[[120 130 112 143 133]
 [139 137 123 113 120]
 [119 150 117 125 138]
 [137 131 120 118 116]]
=>
[[130 112]
 [137 123]]

[[141 123 150]
 [139 127 145]]
=>
[[123 150]
 [127 145]]

[[114 103 145 125]
 [134 140 117 128]
 [112 105 142 127]]
=>
[[103 145]
 [140 117]]

[[157 124 132 128 119]
 [134 133 137 133 129]
 [127 141 143 138 134]
 [135 132 129 126 123]]
=>
[[124 132]
 [133 137]]

[[119 129 119 141 126]
 [139 153 144 113 132]
 [122 125 116 128 119]]
=>
[[129 119]
 [153 144]]

[[112 127 109]
 [109 133 109]
 [150 120 144]]
=>
[[127 109]
 [133 109]]

[[151 109 110 152]
 [120 139 116 138]
 [142 112 146 108]]
=>
[[109 110]
 [139 116]]

[[154 136 156 123 106]
 [117 110 117 130 139]]
=>
[[136 156]
 [110 117]]

[[143 149 125 122 147]
 [138 146 138 112 128]]
=>
[[149 125]
 [146 138]]
---
[[111 137 133 136 114 111]
 [125 121 134 121 124 127]
 [143 100 135 100 138 149]
 [130 116 134 116 128 133]
 [143 100 136 100 138 149]]
=>
[[111 114 136 133 137 111]
 [127 124 121 134 121 125]
 [149 138 100 135 100 143]
 [133 128 116 134 116 130]
 [149 138 100 136 100 143]]

[[129 117 128 131 115 112 143 133 128 151 138 155]
 [130 122 128 128 123 123 147 147 143 128 128 146]
 [130 116 128 130 115 114 144 134 149 148 139 154]
 [129 122 128 129 124 122 145 146 142 137 128 147]
 [130 121 128 126 125 123 149 135 145 128 137 152]
 [130 117 128 129 119 122 147 128 150 143 139 151]
 [128 122 127 130 123 123 146 147 143 136 135 146]]
=>
[[155 138 151 128 133 143 112 115 131 128 117 129]
 [146 128 128 143 147 147 123 123 128 128 122 130]
 [154 139 148 149 134 144 114 115 130 128 116 130]
 [147 128 137 142 146 145 122 124 129 128 122 129]
 [152 137 128 145 135 149 123 125 126 128 121 130]
 [151 139 143 150 128 147 122 119 129 128 117 130]
 [146 135 136 143 147 146 123 123 130 127 122 128]]

[[114 113 129 113 131 133 129]
 [105 103 128 101 131 142 128]
 [130 131 132 134 131 116 132]
 [114 114 129 114 131 132 129]
 [132 133 127 137 133 113 128]
 [123 123 128 125 132 123 128]
 [137 139 133 144 132 109 133]
 [105 103 123 100 133 142 125]
 [104 102 132 100 130 143 131]
 [124 124 129 126 132 122 130]]
=>
[[129 133 131 113 129 113 114]
 [128 142 131 101 128 103 105]
 [132 116 131 134 132 131 130]
 [129 132 131 114 129 114 114]
 [128 113 133 137 127 133 132]
 [128 123 132 125 128 123 123]
 [133 109 132 144 133 139 137]
 [125 142 133 100 123 103 105]
 [131 143 130 100 132 102 104]
 [130 122 132 126 129 124 124]]

[[132 128 145 105 129 130]
 [131 128 143 105 129 129]
 [133 129 147 105 130 133]
 [141 128 126 115 130 120]
 [143 130 126 123 132 124]
 [141 128 126 115 130 120]
 [133 130 147 105 129 133]]
=>
[[130 129 105 145 128 132]
 [129 129 105 143 128 131]
 [133 130 105 147 129 133]
 [120 130 115 126 128 141]
 [124 132 123 126 130 143]
 [120 130 115 126 128 141]
 [133 129 105 147 130 133]]

[[139 111 105]
 [140 110 105]
 [126 132 132]
 [128 129 128]
 [124 134 137]
 [123 138 142]
 [140 110 105]]
=>
[[105 111 139]
 [105 110 140]
 [132 132 126]
 [128 129 128]
 [137 134 124]
 [142 138 123]
 [105 110 140]]

[[150 151 150 150 131 132 129 130 151 112 102]
 [152 152 151 152 122 130 121 132 152 148 102]]
=>
[[102 112 151 130 129 132 131 150 150 151 150]
 [102 148 152 132 121 130 122 152 151 152 152]]
---
[[114 112]
 [149 147]
 [132 116]
 [140 130]
 [128 137]
 [107 117]
 [109 144]]
=>
[[114]
 [149]
 [132]
 [140]
 [128]
 [107]
 [109]]

[[128 125 132 131 128]
 [126 131 131 130 122]
 [126 134 127 127 125]
 [123 132 132 123 120]
 [129 127 134 131 124]
 [125 128 133 125 123]
 [102  99 100 140 105]]
=>
[[128 132 128]
 [126 131 122]
 [126 127 125]
 [123 132 120]
 [129 134 124]
 [125 133 123]
 [102 100 105]]

[[126 107 138 107 122 107 107]
 [126 112 135 111 122 111 111]
 [122 126 139 123 124 123 123]]
=>
[[126 138 122 107]
 [126 135 122 111]
 [122 139 124 123]]

[[139 123 107 138 104 123 104 103 104 140  99 110]
 [146 117 110 151 107 128 107 107 104 144 100 110]
 [131 125 104 135 109 126 110 110 104 129 103 116]
 [121 127 153 120 147 133 147 148 151 121 154 139]
 [136 127 111 132 111 123 110 108 108 139 103 115]]
=>
[[139 107 104 104 104  99]
 [146 110 107 107 104 100]
 [131 104 109 110 104 103]
 [121 153 147 147 151 154]
 [136 111 111 110 108 103]]

[[131 139 124 146 133 128 132 128 126]
 [128 128 130 131 139 132 130 137 124]
 [123 111 132 106 129 130 126 136 131]
 [130 127 123 133 140 128 128 127 131]
 [124 129 127 128 141 132 131 128 126]]
=>
[[131 124 133 132 126]
 [128 130 139 130 124]
 [123 132 129 126 131]
 [130 123 140 128 131]
 [124 127 141 131 126]]

[[133 134 147 142]
 [126 137 151 134]
 [132 138 145 138]]
=>
[[133 147]
 [126 151]
 [132 145]]
